Here is a tiny trained network, its code and every weight. The questions are about switching its units off for an input and a class, where a switched-off unit gives its printed mean instead of its output.

import numpy as np


def w(rows, s, z=0):
    codes = np.array(rows[::2]) - 128.0
    scale = np.full(codes.shape[1], s)
    scale[-1] = z or s
    return codes * scale


def norm(h):
    return h / np.sqrt((h * h).mean(-1, keepdims=True) + 1e-5)


def f(y):
    return y / 2 * (1 + np.tanh(0.7978845608 * (y + 0.044715 * y**3)))


def log_softmax(a):
    a = a - a.max(-1, keepdims=True)
    return a - np.log(np.exp(a).sum(-1, keepdims=True))


def net(x, mask):
    res = np.array(x, float).reshape(1, 4) / 4 @ E
    u = 0
    for l in range(3):
        y = f(norm(res) @ A[l][:, :-1].T + A[l][:, -1])
        res = res + np.where(mask[u : u + 5], y, B[l][:, -1]) @ B[l][:, :-1]
        u += 5
    return log_softmax(norm(res)[-1] @ U[:, :-1].T + U[:, -1])


A, B = {}, {}
E = w([
[181,159,140,32,143,216,171,208],'x0',
[2,151,141,119,187,155,105,144],'x1',
[179,122,104,168,181,176,89,77],'x2',
[139,169,120,52,112,92,20,122],'x3',
],0.0092)
A[0] = w([
[76,125,138,73,31,78,192,143,2],'0.n1',
[137,79,154,72,79,97,28,147,129],'0.n2',
[108,81,191,170,87,101,239,140,35],'0.n3',
[255,155,179,156,33,38,196,133,6],'0.n4',
[96,123,108,213,84,34,122,123,56],'0.n5',
],0.009,0.0039)
B[0] = w([
[153,111,186,169,223,115,37,251,187],'0.n1',
[133,156,97,133,135,106,174,107,215],'0.n2',
[116,174,90,165,128,120,165,147,210],'0.n3',
[145,52,23,91,144,160,93,130,253],'0.n4',
[129,95,218,102,103,87,173,72,212],'0.n5',
],0.017,0.0056)
A[1] = w([
[149,170,129,71,80,81,87,145,76],'1.n1',
[138,139,128,167,104,168,188,162,55],'1.n2',
[5,108,133,103,137,147,126,148,116],'1.n3',
[184,133,144,176,158,174,99,97,2],'1.n4',
[156,129,151,72,104,172,162,180,104],'1.n5',
],0.021,0.0035)
B[1] = w([
[71,105,97,251,167,202,185,135,195],'1.n1',
[58,129,106,160,153,175,124,111,206],'1.n2',
[239,82,56,106,106,131,117,137,255],'1.n3',
[151,151,144,133,169,99,83,192,175],'1.n4',
[99,129,218,105,43,48,122,73,248],'1.n5',
],0.016,0.0081)
A[2] = w([
[108,185,194,112,250,154,193,57,140],'2.n1',
[150,165,183,150,244,74,78,230,20],'2.n2',
[168,171,181,76,202,211,134,114,65],'2.n3',
[84,66,91,126,201,136,193,100,255],'2.n4',
[131,116,108,211,172,64,70,71,79],'2.n5',
],0.012,0.0022)
B[2] = w([
[155,118,81,95,142,116,141,126,174],'2.n1',
[137,139,144,137,169,60,132,189,212],'2.n2',
[81,4,127,201,3,128,112,194,128],'2.n3',
[130,197,154,103,157,148,80,116,254],'2.n4',
[96,117,146,115,82,155,146,177,215],'2.n5',
],0.018,0.0078)
U = w([
[233,64,46,89,82,156,100,135,114],'0',
[98,99,217,102,38,85,130,109,235],'1',
[133,107,152,155,131,84,79,252,5],'2',
[81,159,87,169,139,180,128,127,124],'3',
[173,159,130,73,150,105,140,132,202],'4',
],0.015,0.0015)

Each question gives the input, the list of numbers given to net, and the class t.
The units are the neurons (one row each of A and B). Each row of codes is followed by its name. A weight is (code - 128) times the scale printed after its matrix; where a second scale follows, it is the last column's (A, B and U).
mask holds one flag per neuron, layer by layer. A switched-off neuron (its flag False) gives its mean, the last column of its row in B, instead of its output. The means were averaged over made-up inputs and are rounded, as every weight is.
A unit's drop is (log p(t) with every unit on - log p(t) with that unit switched off) / (log p(t) with every unit on - log p(t) with every unit switched off).
The circuit of an input: a set's keep is (log p(t) with only the set's units on - log p(t) with every unit switched off) / (log p(t) with every unit on - log p(t) with every unit switched off). Starting from the 12 units with the biggest drops (on a tie, the unit counted first), units are removed one at a time, each time the one whose removal leaves the highest keep (on an exact tie, the one counted first), for as long as the keep stays at least 0.8.
units of the circuit, in order: the units of the circuit, biggest drop first
unit that matters most: the unit with the biggest drop
k most important neurons: the k neurons with the biggest drops, biggest first
k most important neurons of layer l: the k neurons of layer l with the biggest drops, biggest first
input [1,-4,7,2], class 2: units of the circuit, in order : 1.n4
input [-7,-5,3,-8], class 3: units of the circuit, in order : 1.n5, 1.n3
input [4,-6,8,-8], class 2: 2 most important neurons : 1.n4, 1.n3
input [-7,8,7,2], class 0: 2 most important neurons : 1.n3, 0.n1
input [-8,5,-1,-6], class 1: 2 most important neurons : 0.n5, 0.n4
input [3,4,4,6], class 3: 2 most important neurons : 1.n1, 0.n1
input [7,2,0,7], class 1: 2 most important neurons of layer 0 : 0.n3, 0.n4
input [6,7,-5,-5], class 0: 2 most important neurons : 1.n3, 0.n5
input [5,2,0,-6], class 3: 3 most important neurons : 1.n2, 0.n3, 0.n5
input [-8,7,-3,-6], class 1: 2 most important neurons of layer 0 : 0.n5, 0.n4
input [1,5,-3,-8], class 3: 2 most important neurons : 0.n3, 1.n2
input [5,1,7,8], class 3: 2 most important neurons of layer 0 : 0.n1, 0.n2
input [8,-7,2,5], class 1: 2 most important neurons : 1.n5, 1.n3
input [3,2,4,-6], class 3: unit that matters most : 1.n2
input [-7,-4,2,-4], class 1: 2 most important neurons : 0.n5, 1.n3
input [6,-5,2,-6], class 1: 2 most important neurons : 1.n5, 1.n3
input [-8,2,4,-7], class 1: 2 most important neurons : 0.n5, 1.n1
input [-3,1,-1,3], class 4: 2 most important neurons of layer 0 : 0.n5, 0.n2
input [-5,-5,6,1], class 2: 3 most important neurons of layer 1 : 1.n4, 1.n3, 1.n5
input [1,-1,0,6], class 3: unit that matters most : 1.n1
input [1,-6,-2,-7], class 3: 2 most important neurons of layer 1 : 1.n3, 1.n2
input [6,4,6,-6], class 1: 2 most important neurons of layer 1 : 1.n5, 1.n1
